Below is a small trained network, with its code and all its weights. Each question gives an input and a class and asks what happens when units are switched off, that is, made to give their printed mean instead of their output.

import numpy as np


def w(rows, s, z=0):
    codes = np.array(rows[::2]) - 128.0
    scale = np.full(codes.shape[1], s)
    scale[-1] = z or s
    return codes * scale


def f(y):
    return y / 2 * (1 + np.tanh(0.7978845608 * (y + 0.044715 * y**3)))


def log_softmax(a):
    a = a - a.max(-1, keepdims=True)
    return a - np.log(np.exp(a).sum(-1, keepdims=True))


def net(x, mask):
    res = np.array(x, float).reshape(1, 3) / 4 @ E
    y = f(res @ A[0][:, :-1].T + A[0][:, -1])
    res = res + np.where(mask, y, B[0][:, -1]) @ B[0][:, :-1]
    return log_softmax(res[-1] @ U[:, :-1].T + U[:, -1])


A, B = {}, {}
E = w([
[42,30,166,14,160],'x0',
[125,128,129,132,127],'x1',
[170,68,171,111,2],'x2',
],0.0073)
A[0] = w([
[91,70,172,64,26,135],'neuron 1',
[160,100,194,182,83,145],'neuron 2',
[127,120,61,143,167,16],'neuron 3',
[129,143,129,115,133,33],'neuron 4',
[139,138,174,88,68,205],'neuron 5',
[164,144,106,159,111,73],'neuron 6',
[86,160,161,134,104,2],'neuron 7',
[187,167,156,208,83,112],'neuron 8',
[124,117,171,138,56,85],'neuron 9',
[194,163,157,201,81,65],'neuron 10',
[93,133,86,161,232,78],'neuron 11',
[126,148,88,131,140,14],'neuron 12',
[118,142,126,106,116,191],'neuron 13',
[82,127,173,48,145,81],'neuron 14',
[174,202,95,190,114,84],'neuron 15',
[51,115,81,97,249,121],'neuron 16',
[180,66,131,93,40,85],'neuron 17',
[73,36,155,92,160,80],'neuron 18',
[115,130,82,144,163,33],'neuron 19',
[214,173,126,179,117,113],'neuron 20',
],0.011,0.0085)
B[0] = w([
[94,117,72,180,190,244],'neuron 1',
[152,165,100,148,136,189],'neuron 2',
[71,152,158,149,106,117],'neuron 3',
[83,168,167,141,31,105],'neuron 4',
[82,111,79,173,171,226],'neuron 5',
[69,118,187,124,81,139],'neuron 6',
[159,199,142,98,73,107],'neuron 7',
[93,67,173,158,124,215],'neuron 8',
[103,206,130,188,84,154],'neuron 9',
[112,109,142,140,128,190],'neuron 10',
[52,180,107,217,105,192],'neuron 11',
[35,126,219,191,30,111],'neuron 12',
[95,69,118,172,155,182],'neuron 13',
[78,125,183,99,73,183],'neuron 14',
[63,74,181,144,120,205],'neuron 15',
[115,129,101,227,139,255],'neuron 16',
[79,233,125,166,107,195],'neuron 17',
[43,99,201,109,72,211],'neuron 18',
[57,137,179,194,2,118],'neuron 19',
[90,82,133,146,91,209],'neuron 20',
],0.011,0.0072)
U = w([
[77,95,178,107,112,111],'0',
[124,111,118,145,144,217],'1',
[106,177,110,168,120,58],'2',
[159,88,102,112,143,169],'3',
[234,190,213,36,52,5],'4',
[205,173,198,21,50,5],'5',
[184,167,197,7,61,5],'6',
],0.017,0.013)

Each question gives the input, the list of numbers given to net, and the class t.
The units are the neurons (one row each of A and B). Each row of codes is followed by its name. A weight is (code - 128) times the scale printed after its matrix; where a second scale follows, it is the last column's (A, B and U).
mask holds one flag per neuron, in row order. A switched-off neuron (its flag False) gives its mean, the last column of its row in B, instead of its output. The means were averaged over made-up inputs and are rounded, as every weight is.
A unit's drop is (log p(t) with every unit on - log p(t) with that unit switched off) / (log p(t) with every unit on - log p(t) with every unit switched off).
The circuit of an input: a set's keep is (log p(t) with only the set's units on - log p(t) with every unit switched off) / (log p(t) with every unit on - log p(t) with every unit switched off). Starting from the 12 units with the biggest drops (on a tie, the unit counted first), units are removed one at a time, each time the one whose removal leaves the highest keep (on an exact tie, the one counted first), for as long as the keep stays at least 0.8.
circuit, biggest first: the units of the circuit, biggest drop first
most important unit: the unit with the biggest drop
top k neurons: the k neurons with the biggest drops, biggest first
drop of u: that unit's drop, to one decimal
input [2,1,-7], class 2: circuit, biggest first	neuron 11
input [0,-1,6], class 2: circuit, biggest first	neuron 17; neuron 9
input [-5,2,5], class 0: top 4 neurons	neuron 8; neuron 16; neuron 15; neuron 20
input [5,-1,-6], class 2: top 2 neurons	neuron 16; neuron 11
input [-2,-1,6], class 2: top 3 neurons	neuron 17; neuron 9; neuron 2
input [-7,-3,7], class 0: top 3 neurons	neuron 8; neuron 15; neuron 20
input [5,-6,8], class 2: circuit, biggest first	neuron 17; neuron 1
input [-6,-4,4], class 0: top 2 neurons	neuron 8; neuron 15
input [3,6,-7], class 2: top 2 neurons	neuron 11; neuron 16
input [-1,1,3], class 3: top 2 neurons	neuron 11; neuron 16
input [-3,7,8], class 2: top 2 neurons	neuron 17; neuron 9
input [-1,2,5], class 2: top 4 neurons	neuron 17; neuron 9; neuron 2; neuron 15
input [1,4,-8], class 2: top 2 neurons	neuron 11; neuron 16
input [-7,-2,-4], class 0: most important unit	neuron 15
input [-7,4,4], class 0: drop of neuron 15	0.1
input [3,-5,6], class 2: drop of neuron 17	0.4
input [-6,-5,-6], class 0: drop of neuron 18	-0.1
